Here is a tiny trained network, its code and every weight. The questions are about switching its units off for an input and a class, where a switched-off unit gives its printed mean instead of its output.

import numpy as np


def w(rows, s, z=0):
    codes = np.array(rows[::2]) - 128.0
    scale = np.full(codes.shape[1], s)
    scale[-1] = z or s
    return codes * scale


def f(y):
    return np.maximum(y, 0)


def log_softmax(a):
    a = a - a.max(-1, keepdims=True)
    return a - np.log(np.exp(a).sum(-1, keepdims=True))


def net(x, mask):
    res = np.array(x, float).reshape(1, 5) / 4 @ E
    y = f(res @ A[0][:, :-1].T + A[0][:, -1])
    res = res + np.where(mask, y, B[0][:, -1]) @ B[0][:, :-1]
    return log_softmax(res[-1] @ U[:, :-1].T + U[:, -1])


A, B = {}, {}
E = w([
[204,142,176,204,119,61,100,93],'x0',
[147,60,41,177,198,120,151,68],'x1',
[129,84,173,87,218,137,176,157],'x2',
[175,74,98,69,92,69,177,151],'x3',
[102,166,181,118,112,133,254,56],'x4',
],0.0094)
A[0] = w([
[77,165,150,90,96,154,112,156,249],'N0',
[167,107,126,204,181,119,122,87,253],'N1',
[139,208,135,204,66,106,136,48,124],'N2',
[2,144,115,116,158,244,103,143,240],'N3',
[222,129,148,141,89,66,71,170,252],'N4',
[53,177,127,121,112,197,83,148,152],'N5',
[189,71,63,158,146,101,71,144,164],'N6',
],0.0082,0.0031)
B[0] = w([
[62,196,152,107,35,179,141,220,202],'N0',
[169,96,138,228,193,117,112,57,201],'N1',
[121,220,126,225,24,96,136,27,214],'N2',
[28,139,90,166,177,254,116,158,245],'N3',
[221,162,161,71,66,39,38,160,218],'N4',
[56,213,84,204,81,207,34,202,202],'N5',
[213,41,31,174,140,51,12,164,207],'N6',
],0.006,0.011)
U = w([
[138,179,139,204,80,102,136,33,113],'0',
[120,75,113,169,204,172,89,116,41],'1',
[41,183,113,149,107,222,94,190,103],'2',
[95,31,42,2,136,144,235,122,255],'3',
[100,140,211,42,108,126,237,147,123],'4',
[136,81,210,140,236,146,203,100,175],'5',
[199,46,62,141,123,68,72,153,111],'6',
[180,178,211,48,77,86,89,183,120],'7',
],0.0084,0.003)

Each question gives the input, the list of numbers given to net, and the class t.
The units are the neurons (one row each of A and B). Each row of codes is followed by its name. A weight is (code - 128) times the scale printed after its matrix; where a second scale follows, it is the last column's (A, B and U).
mask holds one flag per neuron, in row order. A switched-off neuron (its flag False) gives its mean, the last column of its row in B, instead of its output. The means were averaged over made-up inputs and are rounded, as every weight is.
A unit's drop is (log p(t) with every unit on - log p(t) with that unit switched off) / (log p(t) with every unit on - log p(t) with every unit switched off).
The circuit of an input: a set's keep is (log p(t) with only the set's units on - log p(t) with every unit switched off) / (log p(t) with every unit on - log p(t) with every unit switched off). Starting from all 7 units, units are removed one at a time, each time the one whose removal leaves the highest keep (on an exact tie, the one counted first), for as long as the keep stays at least 0.8.
circuit, biggest first: the units of the circuit, biggest drop first
top k neurons: the k neurons with the biggest drops, biggest first
drop when u is switched off: that unit's drop, to one decimal
input [3,-4,-8,4,0], class 7: circuit, biggest first -> N4
input [6,-4,8,-5,-4], class 7: circuit, biggest first -> N4, N3
input [-3,-5,0,8,4], class 4: circuit, biggest first -> N6, N5
input [7,-1,6,-1,4], class 5: circuit, biggest first -> N5, N0
input [-2,-3,4,2,4], class 4: circuit, biggest first -> N6, N5
input [4,-7,-1,-4,-6], class 7: top 2 neurons -> N4, N3
input [1,6,3,5,8], class 5: top 2 neurons -> N1, N0
input [1,-2,2,1,7], class 4: top 3 neurons -> N6, N1, N5
input [0,6,3,0,6], class 5: drop when N6 is switched off -> 0.1
input [6,1,5,6,5], class 5: drop when N3 is switched off -> -0.2
input [2,5,-3,-7,-6], class 6: drop when N6 is switched off -> 0.7
